Here is a tiny trained network, its code and every weight. The questions are about switching its units off for an input and a target symbol, where a switched-off unit gives its printed mean instead of its output.

import numpy as np


def w(rows, s, z=0):
    codes = np.array(rows[::2]) - 128.0
    scale = np.full(codes.shape[1], s)
    scale[-1] = z or s
    return codes * scale


def norm(h):
    return h / np.sqrt((h * h).mean(-1, keepdims=True) + 1e-5)


def f(y):
    return np.maximum(y, 0)


def softmax(a):
    e = np.exp(a - a.max(-1, keepdims=True))
    return e / e.sum(-1, keepdims=True)


def log_softmax(a):
    a = a - a.max(-1, keepdims=True)
    return a - np.log(np.exp(a).sum(-1, keepdims=True))


def net(x, mask):
    ids = ['Γαδζηλξπσω'.index(c) for c in x.split()]
    T = len(ids)
    res = E[ids] + P[:T]
    u = 0
    for l in range(3):
        r = norm(res)
        for j in range(2):
            rows = slice(3 * j, 3 * j + 3)
            q, k, v = (r @ M[l][rows].T for M in (Q, K, V))
            z = softmax(np.where(np.tri(T) > 0, q @ k.T / 3**0.5, -1e9)) @ v
            o = O[l][rows]
            res = res + np.where(mask[u + j], z, o[:, -1]) @ o[:, :-1]
        u += 2
        y = f(norm(res) @ A[l][:, :-1].T + A[l][:, -1])
        res = res + np.where(mask[u : u + 4], y, B[l][:, -1]) @ B[l][:, :-1]
        u += 4
    return log_softmax(norm(res)[-1] @ U[:, :-1].T + U[:, -1])


Q, K, V, O, A, B = {}, {}, {}, {}, {}, {}
E = w([
[136,122,143,153,137,126,151,75],'Γ',
[102,85,159,111,106,107,114,90],'α',
[115,84,96,131,89,98,98,59],'δ',
[139,75,113,105,85,145,121,77],'ζ',
[96,94,190,124,134,106,108,157],'η',
[103,147,186,208,179,93,81,88],'λ',
[2,157,173,109,111,111,47,154],'ξ',
[49,118,86,145,115,155,147,155],'π',
[115,19,101,188,192,104,108,138],'σ',
[123,161,154,132,132,249,164,192],'ω',
],0.018)
P = w([
[210,152,31,26,126,93,141,216],'0',
[224,208,142,102,100,62,215,163],'1',
[202,112,120,255,15,119,97,132],'2',
[191,80,116,40,135,197,7,79],'3',
[203,221,169,113,139,93,216,133],'4',
[114,174,133,254,90,89,159,106],'5',
[107,115,137,39,204,196,48,77],'6',
[140,204,179,110,178,96,225,131],'7',
[45,114,120,205,72,50,175,118],'8',
[130,93,95,36,192,198,17,84],'9',
[131,190,167,98,182,108,222,162],'10',
],0.01)
Q[0] = w([
[115,147,41,111,101,165,151,163],'L0H1',
[1,141,101,182,148,124,161,147],'L0H1',
[153,213,162,66,110,178,105,85],'L0H1',
[93,81,96,34,189,132,124,140],'L0H2',
[117,52,211,182,30,123,138,153],'L0H2',
[76,89,85,224,69,142,78,185],'L0H2',
],0.0074)
K[0] = w([
[101,126,88,179,112,151,142,160],'L0H1',
[19,131,132,177,167,100,202,88],'L0H1',
[166,220,173,118,50,141,99,106],'L0H1',
[133,81,5,103,90,2,36,184],'L0H2',
[42,56,172,33,192,141,239,144],'L0H2',
[26,21,31,151,155,218,108,145],'L0H2',
],0.0063)
V[0] = w([
[146,239,121,143,112,67,130,156],'L0H1',
[174,204,186,136,114,79,115,110],'L0H1',
[132,116,207,196,67,175,148,106],'L0H1',
[131,35,169,157,88,141,151,131],'L0H2',
[28,158,53,148,182,81,199,148],'L0H2',
[202,215,142,211,18,253,164,142],'L0H2',
],0.0047)
O[0] = w([
[254,119,145,148,62,191,18,189,188],'L0H1',
[103,15,156,86,57,137,187,39,252],'L0H1',
[37,28,47,97,106,16,117,101,140],'L0H1',
[145,18,101,88,97,55,130,29,135],'L0H2',
[175,189,9,136,101,85,105,31,70],'L0H2',
[95,55,97,84,75,67,130,176,50],'L0H2',
],0.0041,0.0021)
A[0] = w([
[127,149,194,189,136,151,162,188,110],'L0N1',
[74,96,115,232,33,131,138,179,215],'L0N2',
[60,82,126,147,137,253,152,135,112],'L0N3',
[134,107,119,127,97,212,233,138,5],'L0N4',
],0.0067,0.0021)
B[0] = w([
[91,66,129,184,93,171,128,116,219],'L0N1',
[121,219,156,190,1,182,100,20,254],'L0N2',
[108,155,89,123,135,63,47,81,199],'L0N3',
[46,27,75,110,122,131,223,107,174],'L0N4',
],0.0092,0.0042)
Q[1] = w([
[134,130,129,200,148,105,165,114],'L1H1',
[137,133,135,134,93,83,180,161],'L1H1',
[110,67,107,93,170,137,114,134],'L1H1',
[179,122,143,8,205,145,81,149],'L1H2',
[147,167,127,99,130,54,180,148],'L1H2',
[151,121,67,116,173,163,80,114],'L1H2',
],0.014)
K[1] = w([
[106,100,156,151,149,93,161,104],'L1H1',
[112,63,148,114,86,123,183,123],'L1H1',
[163,110,90,129,176,124,97,183],'L1H1',
[253,161,140,107,62,121,117,194],'L1H2',
[132,93,156,116,59,39,142,20],'L1H2',
[223,142,68,138,110,155,96,143],'L1H2',
],0.012)
V[1] = w([
[161,187,170,155,48,202,154,139],'L1H1',
[85,53,61,84,210,138,92,142],'L1H1',
[152,75,177,117,194,108,78,82],'L1H1',
[111,188,101,87,58,66,113,81],'L1H2',
[157,121,123,205,189,35,100,130],'L1H2',
[100,113,2,178,117,105,100,129],'L1H2',
],0.0081)
O[1] = w([
[68,191,121,157,237,139,106,81,214],'L1H1',
[182,145,179,96,81,110,116,114,2],'L1H1',
[121,117,88,61,111,139,148,136,167],'L1H1',
[141,224,153,82,92,122,69,40,100],'L1H2',
[167,102,128,132,159,46,80,185,137],'L1H2',
[117,105,2,152,124,93,156,193,62],'L1H2',
],0.0094,0.0064)
A[1] = w([
[158,18,109,255,87,60,151,169,165],'L1N1',
[106,153,69,124,138,94,122,55,120],'L1N2',
[51,192,158,181,104,237,48,85,4],'L1N3',
[62,89,128,164,209,115,47,135,228],'L1N4',
],0.0083,0.003)
B[1] = w([
[66,155,141,188,186,112,57,63,183],'L1N1',
[145,143,167,142,42,147,72,188,178],'L1N2',
[186,71,193,115,53,74,159,144,248],'L1N3',
[121,150,41,135,167,254,82,87,254],'L1N4',
],0.0092,0.0099)
Q[2] = w([
[94,115,182,161,27,154,79,158],'L2H1',
[189,40,64,14,133,206,55,123],'L2H1',
[175,210,130,158,166,103,14,206],'L2H1',
[34,34,68,187,82,160,200,131],'L2H2',
[132,40,53,1,118,219,58,169],'L2H2',
[180,143,155,187,157,204,64,148],'L2H2',
],0.0086)
K[2] = w([
[73,174,153,100,111,132,84,185],'L2H1',
[252,174,90,75,118,166,176,204],'L2H1',
[176,153,125,164,105,155,64,128],'L2H1',
[74,89,100,123,104,156,153,161],'L2H2',
[208,188,81,108,124,143,172,214],'L2H2',
[119,185,143,174,175,162,106,177],'L2H2',
],0.013)
V[2] = w([
[61,158,130,165,162,157,80,85],'L2H1',
[229,170,139,248,188,107,210,51],'L2H1',
[142,60,75,118,58,255,150,99],'L2H1',
[103,154,101,108,77,159,175,219],'L2H2',
[174,102,111,98,130,80,106,10],'L2H2',
[115,136,70,131,106,175,178,87],'L2H2',
],0.0094)
O[2] = w([
[127,141,133,144,120,160,111,156,254],'L2H1',
[96,63,77,9,69,95,139,158,185],'L2H1',
[175,132,97,130,219,97,171,139,217],'L2H1',
[121,128,151,185,74,119,197,123,53],'L2H2',
[175,139,96,69,160,114,66,82,132],'L2H2',
[103,142,92,140,126,131,162,82,171],'L2H2',
],0.014,0.0081)
A[2] = w([
[101,60,221,131,225,201,236,202,92],'L2N1',
[151,205,161,197,98,115,26,117,103],'L2N2',
[254,121,174,87,169,99,31,131,3],'L2N3',
[162,53,179,117,107,87,19,108,103],'L2N4',
],0.0099,0.0046)
B[2] = w([
[237,83,144,73,96,119,39,164,205],'L2N1',
[174,141,90,49,156,115,183,216,254],'L2N2',
[73,151,78,179,6,110,97,120,216],'L2N3',
[98,113,193,190,183,62,198,126,255],'L2N4',
],0.014,0.0067)
U = w([
[77,87,108,8,124,111,156,155,132],'Γ',
[102,162,196,87,106,103,63,44,194],'α',
[164,197,47,97,77,82,81,181,74],'δ',
[173,144,118,97,195,96,162,60,113],'ζ',
[194,80,176,93,116,139,35,169,78],'η',
[94,160,70,137,191,170,36,123,188],'λ',
[151,244,221,139,163,161,114,180,110],'ξ',
[44,142,127,185,90,194,147,115,196],'π',
[83,73,151,160,198,22,114,202,2],'σ',
[132,54,206,132,148,157,217,172,160],'ω',
],0.011,0.003)

Each question gives the input, a string of symbols that net reads in full, and the target symbol t.
The units are the heads (3 rows each of Q, K, V and O) and the neurons (one row each of A and B). Each row of codes is followed by its name. A weight is (code - 128) times the scale printed after its matrix; where a second scale follows, it is the last column's (O, A, B and U).
mask holds one flag per unit, layer by layer, with each layer's heads first. A switched-off unit (its flag False) gives its mean, the last column of its rows in O or B, instead of its output. The means were averaged over made-up inputs and are rounded, as every weight is.
A unit's drop is (log p(t) with every unit on - log p(t) with that unit switched off) / (log p(t) with every unit on - log p(t) with every unit switched off).
The circuit of an input: a set's keep is (log p(t) with only the set's units on - log p(t) with every unit switched off) / (log p(t) with every unit on - log p(t) with every unit switched off). Starting from the 12 units with the biggest drops (on a tie, the unit counted first), units are removed one at a time, each time the one whose removal leaves the highest keep (on an exact tie, the one counted first), for as long as the keep stays at least 0.8.
units of the circuit, in order: the units of the circuit, biggest drop first
k most important neurons: the k neurons with the biggest drops, biggest first
heads that matter: for each layer, one digit per head in row order, 1 if its drop is at least 0.15 and else 0, layers parted by /
input λ α λ, target σ: units of the circuit, in order : L2N4; L2N2; L2H1
input ω ζ α δ ζ, target ζ: heads that matter : 00 / 11 / 11
input η λ δ λ ζ η η λ α λ Γ, target Γ: heads that matter : 00 / 10 / 10
input π ζ λ λ, target π: heads that matter : 10 / 01 / 01
input λ η δ η η, target η: units of the circuit, in order : L2N1
input η α Γ λ, target η: 2 most important neurons : L0N2; L2N1
input λ α η λ δ α, target σ: 3 most important neurons : L2N4; L1N3; L2N2
input η δ ζ ζ λ ξ λ Γ α, target σ: 4 most important neurons : L0N2; L2N4; L2N2; L1N3
input ξ η α ζ π σ α, target ξ: heads that matter : 00 / 00 / 10
input η λ λ λ ω λ, target π: 2 most important neurons : L0N4; L0N2
input α ζ ξ Γ σ η, target λ: heads that matter : 00 / 01 / 00
input Γ λ η λ, target Γ: units of the circuit, in order : L2H1; L0N2; L0H1; L1H1
input δ λ λ ξ η λ α, target δ: heads that matter : 00 / 11 / 00
input α ξ λ λ, target α: heads that matter : 10 / 01 / 00
input α λ α π, target α: heads that matter : 11 / 01 / 00
input λ η λ ξ λ π, target δ: most important neuron : L1N4
input ω λ δ ξ Γ λ λ η σ λ α, target α: heads that matter : 00 / 01 / 01
input α α σ ξ ζ λ α λ ζ, target σ: units of the circuit, in order : L2N4; L1H2; L0N1; L1N2
input λ ω α ζ δ α ζ σ λ λ ω, target ω: units of the circuit, in order : L2H2; L2N1; L0N4
input α η ω ζ, target α: most important neuron : L2N3
input Γ ξ λ, target ξ: units of the circuit, in order : L2N2; L2H1
input ξ δ α λ π ω δ, target ξ: 2 most important neurons : L2N2; L0N2
input η η α α λ ζ, target σ: heads that matter : 00 / 01 / 00
input ω ζ λ ω α ξ ζ α η η, target ω: heads that matter : 00 / 01 / 01
input α α α π λ σ λ α α ω ξ, target ξ: heads that matter : 00 / 00 / 10
input Γ η ω δ η ξ α α ζ ζ ζ, target ζ: heads that matter : 00 / 00 / 11
input η η α δ Γ, target Γ: heads that matter : 00 / 00 / 10
input Γ ω α λ λ σ λ, target Γ: units of the circuit, in order : L2H1; L0N2; L1H1; L0H1
input α η ζ Γ λ ω λ λ α ξ δ, target δ: heads that matter : 00 / 01 / 01
